Below are the code and all the weights of a small trained network. Each question names an input and a class and asks about switching units off, where a switched-off unit gives its printed mean instead of its output.

import numpy as np


def w(rows, s, z=0):
    codes = np.array(rows[::2]) - 128.0
    scale = np.full(codes.shape[1], s)
    scale[-1] = z or s
    return codes * scale


def f(y):
    return np.maximum(y, 0)


def log_softmax(a):
    a = a - a.max(-1, keepdims=True)
    return a - np.log(np.exp(a).sum(-1, keepdims=True))


def net(x, mask):
    res = np.array(x, float).reshape(1, 3) / 4 @ E
    y = f(res @ A[0][:, :-1].T + A[0][:, -1])
    res = res + np.where(mask, y, B[0][:, -1]) @ B[0][:, :-1]
    return log_softmax(res[-1] @ U[:, :-1].T + U[:, -1])


A, B = {}, {}
E = w([
[178,140,84,178,255],'x0',
[104,210,89,21,158],'x1',
[228,75,83,58,97],'x2',
],0.0063)
A[0] = w([
[148,125,123,139,166,96],'N0',
[166,119,122,163,211,89],'N1',
[65,145,132,149,148,79],'N2',
[167,131,118,144,182,156],'N3',
[120,183,108,46,172,95],'N4',
[172,58,143,234,99,104],'N5',
[85,105,148,106,28,85],'N6',
[140,127,131,135,124,254],'N7',
[161,130,118,140,171,90],'N8',
[37,150,142,184,149,110],'N9',
[249,78,106,72,103,94],'N10',
],0.017,0.0081)
B[0] = w([
[132,147,130,133,86,157],'N0',
[134,166,129,142,33,207],'N1',
[187,161,138,151,160,173],'N2',
[98,115,128,151,67,205],'N3',
[144,134,130,25,139,203],'N4',
[143,153,124,4,156,254],'N5',
[127,165,120,148,15,212],'N6',
[43,9,104,172,162,245],'N7',
[134,156,133,135,74,164],'N8',
[186,163,141,177,190,228],'N9',
[184,185,154,197,201,244],'N10',
],0.03,0.0088)
U = w([
[172,155,155,204,200,89],'0',
[112,136,112,153,29,76],'1',
[132,117,115,8,161,118],'2',
[69,7,96,176,166,253],'3',
],0.011,0.0049)

Each question gives the input, the list of numbers given to net, and the class t.
The units are the neurons (one row each of A and B). Each row of codes is followed by its name. A weight is (code - 128) times the scale printed after its matrix; where a second scale follows, it is the last column's (A, B and U).
mask holds one flag per neuron, in row order. A switched-off neuron (its flag False) gives its mean, the last column of its row in B, instead of its output. The means were averaged over made-up inputs and are rounded, as every weight is.
A unit's drop is (log p(t) with every unit on - log p(t) with that unit switched off) / (log p(t) with every unit on - log p(t) with every unit switched off).
The circuit of an input: a set's keep is (log p(t) with only the set's units on - log p(t) with every unit switched off) / (log p(t) with every unit on - log p(t) with every unit switched off). Starting from all 11 units, units are removed one at a time, each time the one whose removal leaves the highest keep (on an exact tie, the one counted first), for as long as the keep stays at least 0.8.
circuit, biggest first: the units of the circuit, biggest drop first
top k neurons: the k neurons with the biggest drops, biggest first
drop of u: that unit's drop, to one decimal
input [-3,0,-2], class 3: top 3 neurons : (N1, N10, N5)
input [5,-6,4], class 2: circuit, biggest first : (N5)
input [-3,-3,-3], class 3: circuit, biggest first : (N10, N1, N4)
input [8,-8,3], class 1: top 2 neurons : (N1, N3)
input [8,3,7], class 1: top 2 neurons : (N1, N3)
input [3,-2,-2], class 3: top 3 neurons : (N6, N10, N4)
input [2,-3,2], class 3: circuit, biggest first : (N4, N6, N9)
input [4,-4,0], class 1: top 2 neurons : (N1, N4)
input [-2,-7,-5], class 2: top 2 neurons : (N5, N10)
input [-6,-7,-3], class 2: top 3 neurons : (N5, N1, N3)
input [3,4,2], class 2: top 3 neurons : (N4, N6, N9)
input [-4,-8,8], class 0: top 2 neurons : (N10, N4)
input [8,7,4], class 1: top 2 neurons : (N5, N1)
input [6,-3,4], class 1: circuit, biggest first : (N1)
input [-2,7,-5], class 2: top 2 neurons : (N4, N10)
input [6,-6,-1], class 1: top 3 neurons : (N1, N3, N4)
input [1,-3,-2], class 3: top 2 neurons : (N4, N10)
input [4,-7,5], class 2: top 2 neurons : (N5, N9)
input [-7,7,8], class 0: top 2 neurons : (N10, N5)
input [6,8,8], class 0: circuit, biggest first : (N10)
input [5,-8,-1], class 2: drop of N5 : 2.4
input [-1,-1,1], class 3: drop of N8 : 0.0
input [-2,-5,2], class 2: drop of N5 : 1.4
input [5,1,1], class 1: drop of N1 : 0.1
